Here is a tiny trained network, its code and every weight. The questions are about switching its units off for an input and a class, where a switched-off unit gives its printed mean instead of its output.

import numpy as np


def w(rows, s, z=0):
    codes = np.array(rows[::2]) - 128.0
    scale = np.full(codes.shape[1], s)
    scale[-1] = z or s
    return codes * scale


def f(y):
    return y / 2 * (1 + np.tanh(0.7978845608 * (y + 0.044715 * y**3)))


def log_softmax(a):
    a = a - a.max(-1, keepdims=True)
    return a - np.log(np.exp(a).sum(-1, keepdims=True))


def net(x, mask):
    res = np.array(x, float).reshape(1, 6) / 4 @ E
    y = f(res @ A[0][:, :-1].T + A[0][:, -1])
    res = res + np.where(mask, y, B[0][:, -1]) @ B[0][:, :-1]
    return log_softmax(res[-1] @ U[:, :-1].T + U[:, -1])


A, B = {}, {}
E = w([
[185,252,126,119,198,149,175,100,149,68],'x0',
[91,116,192,139,38,84,190,11,198,91],'x1',
[95,141,138,130,136,123,141,130,134,153],'x2',
[122,125,148,95,136,111,126,127,114,125],'x3',
[254,199,191,131,58,74,66,125,134,238],'x4',
[157,105,125,142,156,120,134,119,130,128],'x5',
],0.0092)
A[0] = w([
[123,101,138,148,73,78,69,155,134,169,107],'N1',
[137,162,149,114,129,93,111,116,156,153,142],'N2',
[146,123,140,126,148,152,166,113,150,139,136],'N3',
[120,129,122,93,163,160,120,144,144,135,108],'N4',
[131,121,126,128,135,181,172,57,155,90,140],'N5',
[139,149,82,106,190,157,99,164,81,123,66],'N6',
[116,147,132,138,104,163,127,93,122,105,130],'N7',
[99,154,91,78,132,107,131,61,148,129,138],'N8',
[138,127,124,129,114,142,83,172,86,202,136],'N9',
[158,103,156,142,146,105,90,163,136,167,133],'N10',
[90,138,162,151,153,150,198,117,201,51,119],'N11',
[186,195,164,136,100,95,93,72,145,159,2],'N12',
[131,161,92,121,191,144,127,211,82,120,179],'N13',
[93,84,88,94,179,123,123,103,142,127,161],'N14',
[97,149,127,128,147,160,159,41,163,61,118],'N15',
[128,91,166,144,75,86,162,43,145,138,75],'N16',
[123,173,73,114,208,166,109,209,55,123,3],'N17',
[159,134,119,119,105,200,100,160,155,148,114],'N18',
[97,80,102,129,112,154,131,124,127,129,106],'N19',
[176,237,136,122,190,125,131,132,146,102,193],'N20',
[155,103,127,136,93,119,69,187,72,192,138],'N21',
[161,151,105,118,135,109,65,226,90,180,135],'N22',
[82,156,134,143,132,116,143,128,136,130,127],'N23',
[154,158,161,116,166,148,114,152,141,108,106],'N24',
[136,122,128,144,132,138,128,101,148,91,117],'N25',
[65,2,131,143,68,123,104,118,111,162,148],'N26',
[128,122,112,136,143,104,135,127,159,97,122],'N27',
[111,145,135,120,126,131,212,114,175,52,114],'N28',
[133,92,175,149,111,77,96,61,160,115,68],'N29',
[66,53,67,101,160,155,130,168,116,91,20],'N30',
[152,115,167,158,126,135,64,184,118,160,141],'N31',
[214,210,171,140,74,74,124,113,130,172,68],'N32',
[106,56,138,176,143,135,149,156,52,64,149],'N33',
[138,110,137,96,147,148,164,83,165,87,143],'N34',
[140,104,125,144,118,107,79,176,119,228,141],'N35',
[137,194,103,114,220,184,120,204,45,148,149],'N36',
[89,101,142,98,132,124,127,186,126,79,162],'N37',
[105,136,125,106,102,101,148,80,139,151,142],'N38',
[164,108,107,86,141,132,100,130,117,150,126],'N39',
[197,204,156,118,97,132,103,57,151,170,195],'N40',
],0.0079,0.0087)
B[0] = w([
[169,163,134,103,192,137,147,104,143,146,181],'N1',
[141,143,125,112,130,128,80,110,164,110,164],'N2',
[144,110,122,116,145,93,134,173,123,123,138],'N3',
[109,82,92,155,130,120,91,129,162,151,133],'N4',
[164,150,183,126,95,90,163,140,88,162,179],'N5',
[66,91,123,152,98,127,90,168,124,89,162],'N6',
[144,123,148,129,108,133,158,133,94,130,142],'N7',
[120,136,143,121,116,133,124,163,107,128,154],'N8',
[159,186,154,103,156,127,142,107,101,137,188],'N9',
[179,148,145,111,151,111,158,99,110,135,165],'N10',
[148,157,156,117,117,101,173,160,58,136,196],'N11',
[65,69,146,202,48,75,100,169,87,2,172],'N12',
[122,88,76,126,143,152,77,97,188,174,209],'N13',
[127,110,118,152,101,97,109,131,118,100,176],'N14',
[161,179,178,132,125,86,190,145,84,164,192],'N15',
[70,95,50,134,140,147,47,131,216,153,193],'N16',
[64,73,156,201,41,21,136,176,104,14,173],'N17',
[162,131,154,117,127,145,142,139,153,123,141],'N18',
[103,92,105,122,109,127,94,157,146,115,150],'N19',
[32,58,108,174,72,83,66,150,144,73,217],'N20',
[144,192,166,126,145,102,161,86,100,119,206],'N21',
[182,176,166,82,196,151,173,106,93,160,209],'N22',
[149,136,132,148,126,131,134,140,102,129,137],'N23',
[112,120,68,120,121,139,48,117,190,196,138],'N24',
[96,147,134,132,139,129,142,124,96,141,138],'N25',
[49,40,22,147,116,146,50,146,203,97,237],'N26',
[140,136,133,142,126,123,167,137,127,173,135],'N27',
[175,163,202,136,120,117,180,141,89,140,186],'N28',
[108,102,71,100,135,157,110,124,159,135,165],'N29',
[119,118,22,82,182,226,36,99,204,221,173],'N30',
[190,194,166,61,158,123,179,122,114,109,181],'N31',
[40,10,74,155,124,107,75,150,206,91,214],'N32',
[114,93,134,158,119,135,110,139,163,108,190],'N33',
[148,136,167,145,112,127,128,129,75,143,170],'N34',
[173,172,154,86,146,128,176,131,120,126,205],'N35',
[70,43,90,108,109,153,63,106,180,153,222],'N36',
[105,98,130,154,121,113,134,137,115,110,174],'N37',
[128,103,147,146,136,124,117,128,130,128,166],'N38',
[146,173,163,124,112,165,116,128,138,119,146],'N39',
[109,105,72,90,177,198,71,85,171,170,244],'N40',
],0.0065,0.011)
U = w([
[131,100,86,76,159,212,124,110,195,163,89],'0',
[103,77,126,212,25,57,148,178,141,81,254],'1',
[230,254,185,68,145,117,225,119,64,144,68],'2',
],0.0077,0.0009)

Each question gives the input, the list of numbers given to net, and the class t.
The units are the neurons (one row each of A and B). Each row of codes is followed by its name. A weight is (code - 128) times the scale printed after its matrix; where a second scale follows, it is the last column's (A, B and U).
mask holds one flag per neuron, in row order. A switched-off neuron (its flag False) gives its mean, the last column of its row in B, instead of its output. The means were averaged over made-up inputs and are rounded, as every weight is.
A unit's drop is (log p(t) with every unit on - log p(t) with that unit switched off) / (log p(t) with every unit on - log p(t) with every unit switched off).
The circuit of an input: a set's keep is (log p(t) with only the set's units on - log p(t) with every unit switched off) / (log p(t) with every unit on - log p(t) with every unit switched off). Starting from the 12 units with the biggest drops (on a tie, the unit counted first), units are removed one at a time, each time the one whose removal leaves the highest keep (on an exact tie, the one counted first), for as long as the keep stays at least 0.8.
circuit, biggest first: the units of the circuit, biggest drop first
unit that matters most: the unit with the biggest drop
top k neurons: the k neurons with the biggest drops, biggest first
drop of u: that unit's drop, to one decimal
input [0,6,-5,-1,8,-8], class 0: top 2 neurons => N40, N17
input [7,-2,-8,6,0,2], class 1: circuit, biggest first => N20
input [-1,0,1,0,4,-3], class 2: top 2 neurons => N26, N36
input [5,-7,-4,4,-1,-7], class 1: top 2 neurons => N17, N20
input [5,3,-2,0,0,-8], class 2: circuit, biggest first => N26, N36
input [-8,0,-6,-4,-4,1], class 0: top 4 neurons => N30, N17, N20, N12
input [0,7,-4,4,7,7], class 0: top 2 neurons => N40, N16
input [-2,5,7,7,2,2], class 0: top 2 neurons => N20, N17
input [3,1,-2,3,-2,-5], class 2: top 2 neurons => N26, N32
input [-4,1,-1,-3,6,8], class 0: top 3 neurons => N32, N40, N15
input [8,1,-5,-3,8,1], class 1: top 2 neurons => N12, N20
input [6,-5,4,6,0,-7], class 1: top 3 neurons => N17, N20, N30
input [3,-4,5,-8,-2,-4], class 1: top 2 neurons => N17, N40
input [-8,-2,6,2,-1,1], class 0: unit that matters most => N26
input [0,-6,7,2,4,-8], class 2: top 2 neurons => N26, N22
input [0,-8,6,-3,5,-8], class 2: drop of N26 => 0.4
input [7,-7,2,-4,-5,0], class 1: drop of N17 => 0.7
input [5,6,-1,5,-5,-8], class 2: drop of N25 => 0.0
input [-7,8,2,-4,2,-1], class 0: drop of N16 => 0.1
input [4,-6,5,8,-2,-8], class 1: unit that matters most => N17
